Below is a small trained network, with its code and all its weights. Each question gives an input and a target symbol and asks what happens when units are switched off, that is, made to give their printed mean instead of their output.

import numpy as np


def w(rows, s, z=0):
    codes = np.array(rows[::2]) - 128.0
    scale = np.full(codes.shape[1], s)
    scale[-1] = z or s
    return codes * scale


def norm(h):
    return h / np.sqrt((h * h).mean(-1, keepdims=True) + 1e-5)


def f(y):
    return np.maximum(y, 0)


def softmax(a):
    e = np.exp(a - a.max(-1, keepdims=True))
    return e / e.sum(-1, keepdims=True)


def log_softmax(a):
    a = a - a.max(-1, keepdims=True)
    return a - np.log(np.exp(a).sum(-1, keepdims=True))


def net(x, mask):
    ids = ['αβεζθλ'.index(c) for c in x.split()]
    T = len(ids)
    res = E[ids] + P[:T]
    u = 0
    for l in range(2):
        q, k, v = (norm(res) @ M[l].T for M in (Q, K, V))
        z = softmax(np.where(np.tri(T) > 0, q @ k.T / 2**0.5, -1e9)) @ v
        res = res + np.where(mask[u], z, O[l][:, -1]) @ O[l][:, :-1]
        u += 1
        y = f(norm(res) @ A[l][:, :-1].T + A[l][:, -1])
        res = res + np.where(mask[u : u + 12], y, B[l][:, -1]) @ B[l][:, :-1]
        u += 12
    return log_softmax(norm(res)[-1] @ U[:, :-1].T + U[:, -1])


Q, K, V, O, A, B = {}, {}, {}, {}, {}, {}
E = w([
[124,20,73],'α',
[84,192,133],'β',
[39,172,249],'ε',
[201,158,134],'ζ',
[204,159,128],'θ',
[208,154,120],'λ',
],0.0017)
P = w([
[130,2,89],'0',
[142,152,209],'1',
[132,116,192],'2',
[147,171,123],'3',
[158,203,78],'4',
[154,203,88],'5',
[163,197,94],'6',
[157,190,115],'7',
[153,191,113],'8',
],0.0011)
Q[0] = w([
[70,173,196],'0.h1',
[98,140,254],'0.h1',
],0.0023)
K[0] = w([
[126,109,3],'0.h1',
[187,26,19],'0.h1',
],0.0014)
V[0] = w([
[157,159,29],'0.h1',
[252,143,104],'0.h1',
],0.002)
O[0] = w([
[146,28,56,127],'0.h1',
[207,6,120,254],'0.h1',
],0.0021,0.00059)
A[0] = w([
[83,120,6,131],'0.n1',
[128,90,71,125],'0.n2',
[155,195,72,4],'0.n3',
[173,214,91,138],'0.n4',
[112,88,82,115],'0.n5',
[188,85,111,105],'0.n6',
[187,148,158,99],'0.n7',
[220,99,144,162],'0.n8',
[181,113,188,136],'0.n9',
[46,158,169,154],'0.n10',
[130,5,80,145],'0.n11',
[134,98,198,137],'0.n12',
],0.0027,0.0036)
B[0] = w([
[161,157,103,167],'0.n1',
[137,155,151,157],'0.n2',
[24,245,253,128],'0.n3',
[104,122,177,234],'0.n4',
[119,168,133,148],'0.n5',
[102,113,169,168],'0.n6',
[89,133,95,159],'0.n7',
[71,152,133,250],'0.n8',
[112,121,89,183],'0.n9',
[147,81,109,202],'0.n10',
[126,196,162,201],'0.n11',
[137,167,108,159],'0.n12',
],0.0038,0.002)
Q[1] = w([
[168,221,254],'1.h1',
[158,239,237],'1.h1',
],0.0029)
K[1] = w([
[60,4,53],'1.h1',
[60,13,65],'1.h1',
],0.0029)
V[1] = w([
[163,156,254],'1.h1',
[26,114,54],'1.h1',
],0.0033)
O[1] = w([
[184,111,208,254],'1.h1',
[1,193,81,95],'1.h1',
],0.0042,0.0019)
A[1] = w([
[122,123,78,90],'1.n1',
[66,106,63,97],'1.n2',
[182,55,174,95],'1.n3',
[179,146,190,131],'1.n4',
[202,49,150,105],'1.n5',
[102,4,73,12],'1.n6',
[185,149,20,107],'1.n7',
[120,153,124,59],'1.n8',
[24,212,102,138],'1.n9',
[81,122,180,179],'1.n10',
[117,79,19,90],'1.n11',
[173,120,120,5],'1.n12',
],0.0035,0.0029)
B[1] = w([
[135,120,187,129],'1.n1',
[167,48,145,143],'1.n2',
[127,94,33,201],'1.n3',
[90,211,149,251],'1.n4',
[120,38,41,203],'1.n5',
[253,245,242,128],'1.n6',
[102,171,208,132],'1.n7',
[166,104,119,128],'1.n8',
[198,99,44,246],'1.n9',
[145,152,89,221],'1.n10',
[74,148,212,132],'1.n11',
[251,104,237,128],'1.n12',
],0.0035,0.0024)
U = w([
[17,130,10,88],'α',
[28,137,12,165],'β',
[35,229,223,8],'ε',
[233,35,172,153],'ζ',
[240,29,186,159],'θ',
[253,38,149,126],'λ',
],0.0038,0.0012)

Each question gives the input, a string of symbols that net reads in full, and the target symbol t.
The units are the heads (2 rows each of Q, K, V and O) and the neurons (one row each of A and B). Each row of codes is followed by its name. A weight is (code - 128) times the scale printed after its matrix; where a second scale follows, it is the last column's (O, A, B and U).
mask holds one flag per unit, layer by layer, with each layer's heads first. A switched-off unit (its flag False) gives its mean, the last column of its rows in O or B, instead of its output. The means were averaged over made-up inputs and are rounded, as every weight is.
A unit's drop is (log p(t) with every unit on - log p(t) with that unit switched off) / (log p(t) with every unit on - log p(t) with every unit switched off).
The circuit of an input: a set's keep is (log p(t) with only the set's units on - log p(t) with every unit switched off) / (log p(t) with every unit on - log p(t) with every unit switched off). Starting from the 12 units with the biggest drops (on a tie, the unit counted first), units are removed one at a time, each time the one whose removal leaves the highest keep (on an exact tie, the one counted first), for as long as the keep stays at least 0.8.
units of the circuit, in order: the units of the circuit, biggest drop first
most important unit: the unit with the biggest drop
top k neurons: the k neurons with the biggest drops, biggest first
top k neurons in layer l: the k neurons of layer l with the biggest drops, biggest first
drop when u is switched off: that unit's drop, to one decimal
input θ ε β, target θ: units of the circuit, in order -> 1.h1, 0.n10
input β θ ε, target α: most important unit -> 0.h1
input α β ε, target α: top 2 neurons in layer 0 -> 0.n4, 0.n11
input ζ β β, target θ: top 2 neurons -> 0.n8, 0.n11
input ε λ α θ, target ε: top 2 neurons in layer 1 -> 1.n9, 1.n4
input β α λ, target β: top 2 neurons -> 0.n10, 0.n8
input ζ θ β λ ε, target θ: top 2 neurons -> 0.n11, 0.n8
input ε λ ζ, target ε: units of the circuit, in order -> 0.n8, 1.n9, 1.n4
input ε ζ β ε α, target ε: top 2 neurons -> 1.n9, 0.n8
input ζ θ α λ ζ β ε, target θ: top 2 neurons in layer 0 -> 0.n11, 0.n10
input ε α α ζ, target ε: top 2 neurons -> 0.n11, 1.n9
input ε α ε θ, target ε: top 2 neurons -> 0.n11, 1.n9
input β ζ ζ, target β: top 2 neurons -> 0.n10, 0.n8
input β α ζ, target β: units of the circuit, in order -> 1.h1
input ε ε λ λ, target ε: top 2 neurons in layer 1 -> 1.n9, 1.n4
input ε ζ β α ζ α, target ε: drop when 1.n9 is switched off -> 0.2
input α ε θ, target β: drop when 0.n10 is switched off -> 0.1
input ε β β ζ ε λ, target ε: drop when 1.n9 is switched off -> 0.2
